Below is a small trained network, with its code and all its weights. Each question gives an input and a class and asks what happens when units are switched off, that is, made to give their printed mean instead of their output.

import numpy as np


def w(rows, s, z=0):
    codes = np.array(rows[::2]) - 128.0
    scale = np.full(codes.shape[1], s)
    scale[-1] = z or s
    return codes * scale


def f(y):
    return np.maximum(y, 0)


def log_softmax(a):
    a = a - a.max(-1, keepdims=True)
    return a - np.log(np.exp(a).sum(-1, keepdims=True))


def net(x, mask):
    res = np.array(x, float).reshape(1, 4) / 4 @ E
    y = f(res @ A[0][:, :-1].T + A[0][:, -1])
    res = res + np.where(mask, y, B[0][:, -1]) @ B[0][:, :-1]
    return log_softmax(res[-1] @ U[:, :-1].T + U[:, -1])


A, B = {}, {}
E = w([
[70,89,181,128,50,63,118,99,221,193,173,143],'x0',
[193,194,71,122,57,63,192,81,176,79,123,198],'x1',
[158,106,197,94,121,106,42,3,51,60,147,167],'x2',
[170,67,92,227,91,117,81,179,105,93,203,127],'x3',
],0.0071)
A[0] = w([
[195,33,72,236,86,114,58,171,114,37,253,150,163],'neuron 1',
[54,62,249,137,25,42,95,93,229,214,192,159,191],'neuron 2',
[164,89,203,71,114,132,22,41,65,41,172,216,2],'neuron 3',
[175,76,60,246,53,130,107,231,107,140,211,125,217],'neuron 4',
[24,48,192,133,230,193,31,159,78,163,141,24,56],'neuron 5',
[202,162,51,98,34,73,174,82,136,45,115,218,27],'neuron 6',
[47,198,169,9,162,143,186,82,167,183,18,147,215],'neuron 7',
[160,81,217,52,105,111,33,33,50,22,161,172,21],'neuron 8',
[228,196,37,122,217,243,146,158,7,6,66,107,174],'neuron 9',
[233,231,24,132,67,44,185,70,177,29,133,211,143],'neuron 10',
[63,58,218,137,185,196,38,161,73,148,141,38,92],'neuron 11',
],0.0043,0.00094)
B[0] = w([
[64,174,221,82,238,139,180,36,104,55,171,55,231],'neuron 1',
[23,181,210,83,99,88,61,185,101,57,125,225,254],'neuron 2',
[67,37,25,104,81,230,189,198,204,149,191,126,242],'neuron 3',
[68,182,118,69,207,156,177,113,119,86,175,88,217],'neuron 4',
[99,89,120,204,187,132,101,66,197,159,63,178,239],'neuron 5',
[114,73,116,175,170,123,106,66,196,160,52,152,210],'neuron 6',
[52,169,157,76,205,154,202,119,117,68,216,60,224],'neuron 7',
[93,82,28,109,100,235,162,220,178,129,191,97,251],'neuron 8',
[3,158,215,132,56,108,64,191,98,36,115,227,252],'neuron 9',
[71,108,119,205,201,132,108,81,212,160,72,152,241],'neuron 10',
[88,101,118,193,198,125,116,69,207,176,76,163,229],'neuron 11',
],0.0052,0.0066)
U = w([
[125,89,105,210,162,124,89,33,189,164,38,159,98],'0',
[111,100,32,109,102,186,183,237,175,140,180,104,193],'1',
[93,171,203,112,90,90,39,185,87,76,116,207,130],'2',
[114,174,170,84,179,133,192,31,91,86,192,40,122],'3',
[185,127,122,121,99,114,98,95,100,150,125,112,239],'4',
[244,97,83,118,54,73,82,118,68,210,109,85,5],'5',
[241,101,117,118,70,88,96,112,47,170,106,56,16],'6',
[255,115,104,124,82,105,121,118,87,164,131,106,22],'7',
],0.0069,0.0033)

Each question gives the input, the list of numbers given to net, and the class t.
The units are the neurons (one row each of A and B). Each row of codes is followed by its name. A weight is (code - 128) times the scale printed after its matrix; where a second scale follows, it is the last column's (A, B and U).
mask holds one flag per neuron, in row order. A switched-off neuron (its flag False) gives its mean, the last column of its row in B, instead of its output. The means were averaged over made-up inputs and are rounded, as every weight is.
A unit's drop is (log p(t) with every unit on - log p(t) with that unit switched off) / (log p(t) with every unit on - log p(t) with every unit switched off).
The circuit of an input: a set's keep is (log p(t) with only the set's units on - log p(t) with every unit switched off) / (log p(t) with every unit on - log p(t) with every unit switched off). Starting from all 11 units, units are removed one at a time, each time the one whose removal leaves the highest keep (on an exact tie, the one counted first), for as long as the keep stays at least 0.8.
units of the circuit, in order: the units of the circuit, biggest drop first
unit that matters most: the unit with the biggest drop
k most important neurons: the k neurons with the biggest drops, biggest first
drop of u: that unit's drop, to one decimal
input [-7,2,-4,1], class 2: units of the circuit, in order => neuron 9
input [-5,-6,-5,5], class 0: units of the circuit, in order => neuron 5; neuron 11
input [-1,-8,-5,6], class 0: units of the circuit, in order => neuron 5; neuron 11
input [-7,8,-1,1], class 0: 3 most important neurons => neuron 10; neuron 6; neuron 2
input [3,0,2,5], class 3: 2 most important neurons => neuron 1; neuron 9
input [0,5,8,0], class 1: units of the circuit, in order => neuron 8; neuron 3
input [-4,-2,3,6], class 3: 3 most important neurons => neuron 1; neuron 2; neuron 4
input [-5,-3,-3,7], class 3: units of the circuit, in order => neuron 1; neuron 4
input [-3,-5,-4,0], class 0: units of the circuit, in order => neuron 5; neuron 8
input [0,6,7,-2], class 1: 4 most important neurons => neuron 8; neuron 3; neuron 5; neuron 11
input [2,2,6,4], class 1: units of the circuit, in order => neuron 3; neuron 8
input [-2,6,1,7], class 3: 4 most important neurons => neuron 1; neuron 4; neuron 5; neuron 11
input [1,5,2,6], class 3: 3 most important neurons => neuron 1; neuron 4; neuron 5
input [8,2,-2,4], class 2: units of the circuit, in order => neuron 2
input [-7,-3,0,-6], class 2: 2 most important neurons => neuron 9; neuron 1
input [-2,6,2,-5], class 0: 3 most important neurons => neuron 10; neuron 6; neuron 1
input [-6,2,-2,7], class 3: 3 most important neurons => neuron 1; neuron 4; neuron 2
input [-1,-7,3,4], class 0: 2 most important neurons => neuron 5; neuron 11
input [-4,-1,7,7], class 1: 2 most important neurons => neuron 3; neuron 8
input [7,-6,-4,-2], class 2: unit that matters most => neuron 2
input [-2,4,-2,2], class 0: units of the circuit, in order => neuron 10; neuron 8
input [-5,-3,0,4], class 2: 2 most important neurons => neuron 9; neuron 7
input [0,-8,1,-4], class 0: 2 most important neurons => neuron 5; neuron 11
input [-3,0,5,1], class 1: drop of neuron 3 => 0.3
input [-5,5,-7,8], class 3: drop of neuron 8 => 0.1
input [7,4,2,-3], class 2: drop of neuron 2 => 1.5
input [-6,-8,-6,-7], class 0: drop of neuron 1 => 0.1
input [8,3,-5,3], class 2: unit that matters most => neuron 2
